Here is a tiny trained network, its code and every weight. The questions are about switching its units off for an input and a target symbol, where a switched-off unit gives its printed mean instead of its output.

import numpy as np


def w(rows, s, z=0):
    codes = np.array(rows[::2]) - 128.0
    scale = np.full(codes.shape[1], s)
    scale[-1] = z or s
    return codes * scale


def f(y):
    return y / 2 * (1 + np.tanh(0.7978845608 * (y + 0.044715 * y**3)))


def softmax(a):
    e = np.exp(a - a.max(-1, keepdims=True))
    return e / e.sum(-1, keepdims=True)


def log_softmax(a):
    a = a - a.max(-1, keepdims=True)
    return a - np.log(np.exp(a).sum(-1, keepdims=True))


def net(x, mask):
    ids = ['βγδθλμπστφω'.index(c) for c in x.split()]
    T = len(ids)
    res = E[ids] + P[:T]
    u = 0
    for l in range(3):
        r = res
        for j in range(2):
            rows = slice(2 * j, 2 * j + 2)
            q, k, v = (r @ M[l][rows].T for M in (Q, K, V))
            z = softmax(np.where(np.tri(T) > 0, q @ k.T / 2**0.5, -1e9)) @ v
            o = O[l][rows]
            res = res + np.where(mask[u + j], z, o[:, -1]) @ o[:, :-1]
        u += 2
        y = f(res @ A[l][:, :-1].T + A[l][:, -1])
        res = res + np.where(mask[u : u + 8], y, B[l][:, -1]) @ B[l][:, :-1]
        u += 8
    return log_softmax(res[-1] @ U[:, :-1].T + U[:, -1])


Q, K, V, O, A, B = {}, {}, {}, {}, {}, {}
E = w([
[102,110,126],'β',
[87,96,126],'γ',
[118,93,134],'δ',
[70,119,113],'θ',
[125,92,139],'λ',
[114,124,127],'μ',
[143,105,142],'π',
[238,74,184],'σ',
[1,106,93],'τ',
[140,46,201],'φ',
[27,122,62],'ω',
],0.0043)
P = w([
[140,116,43],'0',
[155,124,174],'1',
[110,155,101],'2',
[112,181,187],'3',
[131,98,161],'4',
[136,144,116],'5',
[156,91,3],'6',
[138,123,165],'7',
[158,139,129],'8',
[65,214,215],'9',
[130,105,156],'10',
[170,136,131],'11',
[34,1,195],'12',
],0.0099)
Q[0] = w([
[180,24,178],'0.h0',
[57,116,254],'0.h0',
[65,110,128],'0.h1',
[120,250,221],'0.h1',
],0.019)
K[0] = w([
[132,48,197],'0.h0',
[86,170,223],'0.h0',
[75,125,133],'0.h1',
[171,4,24],'0.h1',
],0.021)
V[0] = w([
[90,153,147],'0.h0',
[163,133,127],'0.h0',
[120,252,67],'0.h1',
[245,161,139],'0.h1',
],0.022)
O[0] = w([
[171,106,162,97],'0.h0',
[88,124,121,148],'0.h0',
[255,213,134,37],'0.h1',
[196,49,148,252],'0.h1',
],0.017,0.0016)
A[0] = w([
[174,109,120,180],'0.n0',
[128,137,112,15],'0.n1',
[227,137,104,69],'0.n2',
[97,145,196,110],'0.n3',
[142,165,124,2],'0.n4',
[107,131,153,40],'0.n5',
[105,145,251,68],'0.n6',
[77,168,131,158],'0.n7',
],0.015,0.0028)
B[0] = w([
[110,54,128,184],'0.n0',
[159,131,87,100],'0.n1',
[11,162,97,164],'0.n2',
[122,75,101,178],'0.n3',
[234,140,98,128],'0.n4',
[166,105,124,117],'0.n5',
[106,110,3,253],'0.n6',
[187,69,155,152],'0.n7',
],0.014,0.0041)
Q[1] = w([
[94,146,151],'1.h0',
[97,98,127],'1.h0',
[196,36,6],'1.h1',
[92,195,247],'1.h1',
],0.015)
K[1] = w([
[128,98,107],'1.h0',
[155,110,146],'1.h0',
[91,202,255],'1.h1',
[143,89,37],'1.h1',
],0.018)
V[1] = w([
[130,151,255],'1.h0',
[113,109,212],'1.h0',
[104,152,242],'1.h1',
[151,126,59],'1.h1',
],0.0043)
O[1] = w([
[81,158,20,5],'1.h0',
[91,221,102,110],'1.h0',
[72,250,149,96],'1.h1',
[167,25,132,130],'1.h1',
],0.0024,0.0028)
A[1] = w([
[115,121,247,142],'1.n0',
[135,175,101,56],'1.n1',
[157,185,135,102],'1.n2',
[114,135,180,162],'1.n3',
[77,154,112,130],'1.n4',
[90,161,198,154],'1.n5',
[160,153,98,2],'1.n6',
[134,142,172,168],'1.n7',
],0.012,0.0045)
B[1] = w([
[250,186,141,253],'1.n0',
[194,138,154,149],'1.n1',
[101,108,70,127],'1.n2',
[219,181,190,150],'1.n3',
[91,143,66,201],'1.n4',
[144,200,71,112],'1.n5',
[209,83,78,120],'1.n6',
[138,184,162,108],'1.n7',
],0.023,0.002)
Q[2] = w([
[169,83,81],'2.h0',
[178,32,83],'2.h0',
[133,135,113],'2.h1',
[133,32,251],'2.h1',
],0.021)
K[2] = w([
[171,190,160],'2.h0',
[147,232,177],'2.h0',
[129,126,118],'2.h1',
[234,163,249],'2.h1',
],0.02)
V[2] = w([
[144,4,106],'2.h0',
[197,188,53],'2.h0',
[164,231,225],'2.h1',
[101,45,25],'2.h1',
],0.0024)
O[2] = w([
[140,96,3,253],'2.h0',
[115,188,163,217],'2.h0',
[236,79,206,51],'2.h1',
[57,175,68,210],'2.h1',
],0.0027,0.00071)
A[2] = w([
[100,204,183,113],'2.n0',
[106,247,71,42],'2.n1',
[179,206,160,220],'2.n2',
[166,40,105,95],'2.n3',
[63,211,146,199],'2.n4',
[184,250,87,189],'2.n5',
[165,255,158,85],'2.n6',
[242,214,106,1],'2.n7',
],0.0085,0.006)
B[2] = w([
[51,156,119,125],'2.n0',
[188,187,221,196],'2.n1',
[184,118,42,237],'2.n2',
[101,157,169,252],'2.n3',
[127,193,73,167],'2.n4',
[125,1,128,254],'2.n5',
[150,87,165,167],'2.n6',
[41,250,179,229],'2.n7',
],0.023,0.0055)
U = w([
[194,93,105,164],'β',
[165,32,56,180],'γ',
[91,128,116,225],'δ',
[173,79,253,200],'θ',
[91,143,87,209],'λ',
[186,180,184,113],'μ',
[109,204,86,104],'π',
[24,26,174,92],'σ',
[51,158,145,37],'τ',
[40,104,33,2],'φ',
[103,157,209,26],'ω',
],0.0067,0.0046)

Each question gives the input, a string of symbols that net reads in full, and the target symbol t.
The units are the heads (2 rows each of Q, K, V and O) and the neurons (one row each of A and B). Each row of codes is followed by its name. A weight is (code - 128) times the scale printed after its matrix; where a second scale follows, it is the last column's (O, A, B and U).
mask holds one flag per unit, layer by layer, with each layer's heads first. A switched-off unit (its flag False) gives its mean, the last column of its rows in O or B, instead of its output. The means were averaged over made-up inputs and are rounded, as every weight is.
A unit's drop is (log p(t) with every unit on - log p(t) with that unit switched off) / (log p(t) with every unit on - log p(t) with every unit switched off).
The circuit of an input: a set's keep is (log p(t) with only the set's units on - log p(t) with every unit switched off) / (log p(t) with every unit on - log p(t) with every unit switched off). Starting from the 12 units with the biggest drops (on a tie, the unit counted first), units are removed one at a time, each time the one whose removal leaves the highest keep (on an exact tie, the one counted first), for as long as the keep stays at least 0.8.
circuit, biggest first: the units of the circuit, biggest drop first
most important unit: the unit with the biggest drop
top k neurons: the k neurons with the biggest drops, biggest first
k most important neurons of layer l: the k neurons of layer l with the biggest drops, biggest first
which heads matter: for each layer, one digit per head in row order, 1 if its drop is at least 0.15 and else 0, layers parted by /
input σ π λ τ π γ φ ω θ τ, target φ: top 2 neurons -> 0.n6, 0.n3
input τ φ γ σ φ β, target γ: most important neuron of layer 2 -> 2.n2
input σ λ φ ω θ δ, target γ: which heads matter -> 00 / 01 / 00
input φ σ φ φ σ ω ω, target φ: 3 most important neurons of layer 0 -> 0.n7, 0.n6, 0.n2
input π β σ θ φ μ σ β σ τ, target σ: top 4 neurons -> 0.n6, 2.n3, 0.n0, 2.n2
input σ π σ δ λ σ τ ω θ, target γ: top 4 neurons -> 2.n2, 0.n6, 2.n5, 2.n1
input π λ λ π, target π: top 2 neurons -> 0.n2, 2.n4
input π φ σ, target γ: which heads matter -> 10 / 00 / 00
input π γ μ σ σ λ δ σ σ φ τ, target σ: circuit, biggest first -> 2.n2, 1.n0
input ω λ σ μ, target ω: top 2 neurons -> 2.n7, 0.n4
input σ π γ β τ σ σ π φ θ π σ σ, target θ: 4 most important neurons of layer 0 -> 0.n2, 0.n4, 0.n6, 0.n0
input φ σ λ θ σ π σ τ λ λ, target σ: top 3 neurons -> 0.n6, 2.n3, 0.n0
input φ σ σ σ σ, target θ: which heads matter -> 01 / 00 / 00
input σ σ λ σ ω σ θ μ μ μ μ φ λ, target μ: circuit, biggest first -> 2.n1, 0.h1
input π σ φ, target γ: 3 most important neurons of layer 2 -> 2.n7, 2.n1, 2.n3
input σ φ π, target γ: circuit, biggest first -> 2.n7
input μ σ ω σ π σ σ π, target θ: circuit, biggest first -> 0.h1, 2.n2, 1.n4
input ω σ σ φ π φ π, target φ: circuit, biggest first -> 0.h1, 0.h0, 1.n4
input φ ω σ, target γ: top 4 neurons -> 2.n2, 2.n5, 0.n6, 2.n3
input λ φ σ π μ σ φ δ, target σ: which heads matter -> 01 / 00 / 00
input φ θ π φ σ σ φ, target φ: circuit, biggest first -> 0.h0, 1.n4, 0.h1
input σ ω β π π λ θ δ φ π, target θ: top 3 neurons -> 2.n1, 2.n5, 0.n2
input σ π μ π θ μ σ, target π: circuit, biggest first -> 0.h1, 0.n2, 2.n4, 2.n1
input θ τ μ π π ω, target γ: top 4 neurons -> 2.n2, 0.n6, 2.n5, 2.n1
input τ β τ π φ π δ, target π: most important neuron of layer 1 -> 1.n4
input φ σ σ φ θ λ, target γ: which heads matter -> 01 / 00 / 00
input φ π σ θ φ λ σ σ ω, target γ: 3 most important neurons of layer 0 -> 0.n7, 0.n6, 0.n2
input π σ σ σ π σ σ φ σ π σ σ π, target π: most important unit -> 0.h1
input λ σ σ π σ φ λ π σ μ μ π π, target μ: top 4 neurons -> 2.n1, 0.n2, 2.n4, 1.n4
input φ φ σ ω σ σ π σ δ, target γ: which heads matter -> 10 / 00 / 00
